Below is a small trained network, with its code and all its weights. Each question gives an input and a class and asks what happens when units are switched off, that is, made to give their printed mean instead of their output.

import numpy as np


def w(rows, s, z=0):
    codes = np.array(rows[::2]) - 128.0
    scale = np.full(codes.shape[1], s)
    scale[-1] = z or s
    return codes * scale


def f(y):
    return y / 2 * (1 + np.tanh(0.7978845608 * (y + 0.044715 * y**3)))


def log_softmax(a):
    a = a - a.max(-1, keepdims=True)
    return a - np.log(np.exp(a).sum(-1, keepdims=True))


def net(x, mask):
    res = np.array(x, float).reshape(1, 3) / 4 @ E
    y = f(res @ A[0][:, :-1].T + A[0][:, -1])
    res = res + np.where(mask, y, B[0][:, -1]) @ B[0][:, :-1]
    return log_softmax(res[-1] @ U[:, :-1].T + U[:, -1])


A, B = {}, {}
E = w([
[159,131,204,52,148,74,144,114],'x0',
[24,108,103,102,64,77,207,131],'x1',
[117,8,152,138,100,75,73,152],'x2',
],0.012)
A[0] = w([
[148,112,159,68,205,85,163,64,123],'N0',
[43,148,94,95,38,65,217,195,2],'N1',
[126,238,77,99,198,176,221,49,59],'N2',
[89,136,83,226,104,163,148,190,15],'N3',
[104,143,17,162,138,196,77,189,34],'N4',
[104,178,254,35,117,59,165,111,36],'N5',
[87,112,82,217,91,188,150,171,58],'N6',
],0.0067,0.0026)
B[0] = w([
[115,173,175,101,96,202,157,89,191],'N0',
[226,210,181,191,167,149,58,236,235],'N1',
[104,25,113,102,144,1,55,152,253],'N2',
[151,113,218,105,67,130,91,80,183],'N3',
[145,152,168,116,93,142,119,90,198],'N4',
[134,134,149,145,34,128,122,79,221],'N5',
[78,139,166,140,94,131,109,42,195],'N6',
],0.0093,0.0078)
U = w([
[223,209,158,179,165,174,88,226,108],'0',
[113,146,157,119,28,165,157,26,99],'1',
[91,4,111,101,120,35,93,174,94],'2',
[116,122,68,121,128,166,213,169,252],'3',
[80,139,89,124,163,198,243,148,52],'4',
],0.011,0.012)

Each question gives the input, the list of numbers given to net, and the class t.
The units are the neurons (one row each of A and B). Each row of codes is followed by its name. A weight is (code - 128) times the scale printed after its matrix; where a second scale follows, it is the last column's (A, B and U).
mask holds one flag per neuron, in row order. A switched-off neuron (its flag False) gives its mean, the last column of its row in B, instead of its output. The means were averaged over made-up inputs and are rounded, as every weight is.
A unit's drop is (log p(t) with every unit on - log p(t) with that unit switched off) / (log p(t) with every unit on - log p(t) with every unit switched off).
The circuit of an input: a set's keep is (log p(t) with only the set's units on - log p(t) with every unit switched off) / (log p(t) with every unit on - log p(t) with every unit switched off). Starting from all 7 units, units are removed one at a time, each time the one whose removal leaves the highest keep (on an exact tie, the one counted first), for as long as the keep stays at least 0.8.
circuit, biggest first: the units of the circuit, biggest drop first
most important unit: the unit with the biggest drop
top k neurons: the k neurons with the biggest drops, biggest first
drop when u is switched off: that unit's drop, to one decimal
input [-2,-3,-7], class 2: circuit, biggest first	[N2]
input [0,0,-3], class 3: top 2 neurons	[N1; N3]
input [-3,-2,-3], class 3: circuit, biggest first	[N1; N5]
input [2,0,-3], class 3: circuit, biggest first	[N1; N3; N6]
input [3,-2,3], class 3: circuit, biggest first	[N2; N1; N3; N6]
input [3,3,-1], class 3: top 3 neurons	[N3; N6; N4]
input [3,-2,-4], class 2: circuit, biggest first	[N2; N1]
input [7,-3,-2], class 1: top 2 neurons	[N1; N5]
input [8,8,8], class 0: top 2 neurons	[N1; N2]
input [-5,3,-6], class 2: top 3 neurons	[N2; N0; N5]
input [-7,5,1], class 1: top 2 neurons	[N6; N3]
input [-7,-5,3], class 1: top 2 neurons	[N1; N6]
input [1,0,1], class 3: top 2 neurons	[N2; N1]
input [6,0,5], class 1: most important unit	N2
input [-6,-4,-4], class 1: top 4 neurons	[N1; N4; N6; N3]
input [7,6,3], class 1: top 3 neurons	[N5; N0; N2]
input [-7,4,1], class 1: top 2 neurons	[N6; N3]
input [1,1,-6], class 2: drop when N2 is switched off	0.7
input [2,1,2], class 3: drop when N4 is switched off	0.1
input [1,-2,-8], class 2: drop when N6 is switched off	0.0
input [2,3,-3], class 3: most important unit	N3
